Below are the code and all the weights of a small trained network. Each question names an input and a target symbol and asks about switching units off, where a switched-off unit gives its printed mean instead of its output.

import numpy as np


def w(rows, s, z=0):
    codes = np.array(rows[::2]) - 128.0
    scale = np.full(codes.shape[1], s)
    scale[-1] = z or s
    return codes * scale


def f(y):
    return np.maximum(y, 0)


def softmax(a):
    e = np.exp(a - a.max(-1, keepdims=True))
    return e / e.sum(-1, keepdims=True)


def log_softmax(a):
    a = a - a.max(-1, keepdims=True)
    return a - np.log(np.exp(a).sum(-1, keepdims=True))


def net(x, mask):
    ids = ['ΨΩβδεζηθλμξπστφ'.index(c) for c in x.split()]
    T = len(ids)
    res = E[ids] + P[:T]
    r = res
    for j in range(2):
        rows = slice(2 * j, 2 * j + 2)
        q, k, v = (r @ M[0][rows].T for M in (Q, K, V))
        z = softmax(np.where(np.tri(T) > 0, q @ k.T / 2**0.5, -1e9)) @ v
        o = O[0][rows]
        res = res + np.where(mask[j], z, o[:, -1]) @ o[:, :-1]
    y = f(res @ A[0][:, :-1].T + A[0][:, -1])
    res = res + np.where(mask[2:14], y, B[0][:, -1]) @ B[0][:, :-1]
    return log_softmax(res[-1] @ U[:, :-1].T + U[:, -1])


Q, K, V, O, A, B = {}, {}, {}, {}, {}, {}
E = w([
[137,76,179,208,123,10,168,130,215,125,195],'Ψ',
[254,142,189,210,90,95,161,154,183,74,154],'Ω',
[81,205,81,125,156,87,94,100,64,182,125],'β',
[222,80,205,98,147,80,40,121,215,129,111],'δ',
[37,87,145,146,144,179,168,111,154,238,157],'ε',
[153,192,233,206,89,114,66,186,176,157,92],'ζ',
[133,142,137,36,81,120,208,89,114,224,132],'η',
[121,247,36,190,58,130,192,93,133,180,159],'θ',
[185,151,38,85,152,134,149,86,151,92,62],'λ',
[134,151,201,118,162,38,183,199,235,109,100],'μ',
[121,49,171,224,184,130,125,234,133,61,1],'ξ',
[176,185,164,74,180,198,171,180,79,228,185],'π',
[161,63,176,160,34,113,119,227,223,161,158],'σ',
[78,107,95,124,217,182,71,149,135,119,251],'τ',
[97,197,61,38,88,105,153,154,197,94,188],'φ',
],0.014)
P = w([
[109,134,73,64,102,254,129,95,28,125,160],'0',
[120,149,81,88,126,228,137,109,92,155,160],'1',
[139,142,102,79,139,181,138,135,129,180,154],'2',
[142,145,129,105,153,136,107,162,160,196,158],'3',
[156,150,138,118,153,108,92,170,174,201,146],'4',
[177,157,137,139,174,76,82,187,207,200,152],'5',
[190,165,177,158,191,29,76,203,222,215,158],'6',
],0.0071)
Q[0] = w([
[90,92,168,126,73,169,67,163,54,74,120],'H1',
[179,200,101,70,171,130,125,127,232,255,172],'H1',
[79,57,162,175,112,70,142,116,23,52,114],'H2',
[50,88,149,146,98,114,107,158,51,50,87],'H2',
],0.056)
K[0] = w([
[107,159,46,21,50,200,154,111,60,156,73],'H1',
[193,89,188,211,115,53,77,220,223,129,50],'H1',
[86,137,3,89,178,207,154,68,75,122,191],'H2',
[36,171,36,85,124,199,131,98,71,134,119],'H2',
],0.036)
V[0] = w([
[84,99,122,153,132,127,229,249,72,96,89],'H1',
[169,100,132,143,28,217,69,172,134,139,100],'H1',
[75,157,36,71,177,148,100,182,116,223,66],'H2',
[159,12,31,107,117,60,129,163,88,166,169],'H2',
],0.012)
O[0] = w([
[105,179,34,160,164,205,152,242,165,135,20,33],'H1',
[209,84,145,221,143,22,50,153,206,222,98,239],'H1',
[75,191,200,141,99,172,54,91,241,178,52,2],'H2',
[159,93,129,140,190,183,226,73,254,185,175,88],'H2',
],0.0046,0.0034)
A[0] = w([
[10,38,185,161,135,137,134,129,76,173,99,43],'N1',
[75,89,128,160,83,60,139,68,158,84,163,97],'N2',
[133,183,176,143,149,161,118,55,133,145,72,87],'N3',
[156,164,114,143,23,145,130,65,193,23,99,63],'N4',
[125,150,94,88,188,108,115,22,139,123,50,94],'N5',
[146,140,100,97,147,197,66,148,173,132,98,25],'N6',
[119,78,152,147,150,198,53,93,130,56,131,47],'N7',
[99,143,187,149,40,131,183,89,153,159,118,3],'N8',
[101,151,131,131,188,111,237,75,116,113,143,32],'N9',
[71,175,102,112,140,166,136,108,78,143,139,59],'N10',
[37,170,126,178,118,140,102,64,166,115,149,39],'N11',
[126,154,90,133,51,124,227,125,109,167,85,51],'N12',
],0.011,0.0075)
B[0] = w([
[194,135,2,103,152,116,133,108,196,165,49,173],'N1',
[70,151,114,69,102,209,150,93,105,114,68,248],'N2',
[91,153,142,183,113,173,168,97,27,106,114,253],'N3',
[110,59,125,156,46,106,167,207,129,124,197,177],'N4',
[96,87,58,89,108,106,187,177,55,194,179,234],'N5',
[141,93,221,143,156,68,134,122,114,91,152,243],'N6',
[67,123,113,123,166,109,154,52,142,66,101,164],'N7',
[168,171,65,153,145,137,120,45,175,59,116,189],'N8',
[46,90,153,184,152,146,48,145,95,126,150,229],'N9',
[139,150,136,120,81,126,59,168,197,141,154,253],'N10',
[234,69,88,96,147,199,44,181,99,109,97,192],'N11',
[134,159,174,120,188,88,165,20,166,85,127,239],'N12',
],0.011,0.0032)
U = w([
[120,202,96,218,85,110,139,64,157,98,153,94],'Ψ',
[154,65,116,162,167,170,118,130,132,79,21,102],'Ω',
[72,77,115,162,224,141,57,137,140,80,203,111],'β',
[94,185,98,12,116,109,139,220,211,71,134,232],'δ',
[199,65,59,115,161,76,165,146,62,73,142,173],'ε',
[184,160,189,92,179,224,123,184,68,193,132,53],'ζ',
[77,153,89,137,108,64,3,126,69,195,103,111],'η',
[146,72,80,156,144,149,127,133,217,213,139,83],'θ',
[151,38,154,123,41,175,144,166,236,126,150,60],'λ',
[141,107,173,40,130,93,137,34,133,152,131,206],'μ',
[97,153,144,109,199,117,169,192,164,64,30,254],'ξ',
[51,42,145,172,83,145,142,135,113,102,133,76],'π',
[181,36,191,50,150,156,65,86,154,61,109,34],'σ',
[134,153,230,184,77,151,77,133,87,139,92,97],'τ',
[238,109,139,192,96,160,144,124,114,4,152,74],'φ',
],0.0054,0.003)

Each question gives the input, a string of symbols that net reads in full, and the target symbol t.
The units are the heads (2 rows each of Q, K, V and O) and the neurons (one row each of A and B). Each row of codes is followed by its name. A weight is (code - 128) times the scale printed after its matrix; where a second scale follows, it is the last column's (O, A, B and U).
mask holds one flag per unit, heads first, then neurons. A switched-off unit (its flag False) gives its mean, the last column of its rows in O or B, instead of its output. The means were averaged over made-up inputs and are rounded, as every weight is.
A unit's drop is (log p(t) with every unit on - log p(t) with that unit switched off) / (log p(t) with every unit on - log p(t) with every unit switched off).
The circuit of an input: a set's keep is (log p(t) with only the set's units on - log p(t) with every unit switched off) / (log p(t) with every unit on - log p(t) with every unit switched off). Starting from the 12 units with the biggest drops (on a tie, the unit counted first), units are removed one at a time, each time the one whose removal leaves the highest keep (on an exact tie, the one counted first), for as long as the keep stays at least 0.8.
units of the circuit, in order: the units of the circuit, biggest drop first
unit that matters most: the unit with the biggest drop
k most important neurons: the k neurons with the biggest drops, biggest first
heads that matter: for each layer, one digit per head in row order, 1 if its drop is at least 0.15 and else 0, layers parted by /
drop when u is switched off: that unit's drop, to one decimal
input θ δ φ η σ φ λ, target θ: heads that matter -> 11
input π θ λ η, target Ψ: heads that matter -> 01
input μ Ω μ ξ η, target ξ: heads that matter -> 10
input Ω π μ η, target δ: heads that matter -> 11
input φ π Ω μ τ, target δ: unit that matters most -> H1
input ζ π μ π φ Ψ, target β: heads that matter -> 11
input σ ε π η, target θ: heads that matter -> 11
input λ σ β, target θ: units of the circuit, in order -> [H1 H2]
input μ δ φ, target μ: heads that matter -> 10
input φ θ π Ω π, target ε: heads that matter -> 01
input π π ξ θ θ π, target ξ: heads that matter -> 10
input Ω β λ ξ θ, target ξ: units of the circuit, in order -> [H1 N12]
input μ μ ζ η π, target η: heads that matter -> 11
input π τ σ Ψ, target π: heads that matter -> 11
input ξ ε μ Ω β ε, target ε: units of the circuit, in order -> [H2]
input ζ δ π θ, target μ: units of the circuit, in order -> [H1 N2]
input φ η μ π, target δ: 2 most important neurons -> [N10 N3]
input μ μ Ω λ, target ε: heads that matter -> 01
input φ η μ φ β ε, target δ: units of the circuit, in order -> [H1 N10 N1]
input θ π σ σ ε ε, target θ: units of the circuit, in order -> [H1 N1]
input η φ π η, target Ψ: most important neuron -> [N8]
input η μ θ λ, target δ: 2 most important neurons -> [N10 N3]
input μ Ω λ λ μ θ, target δ: drop when H1 is switched off -> 1.0
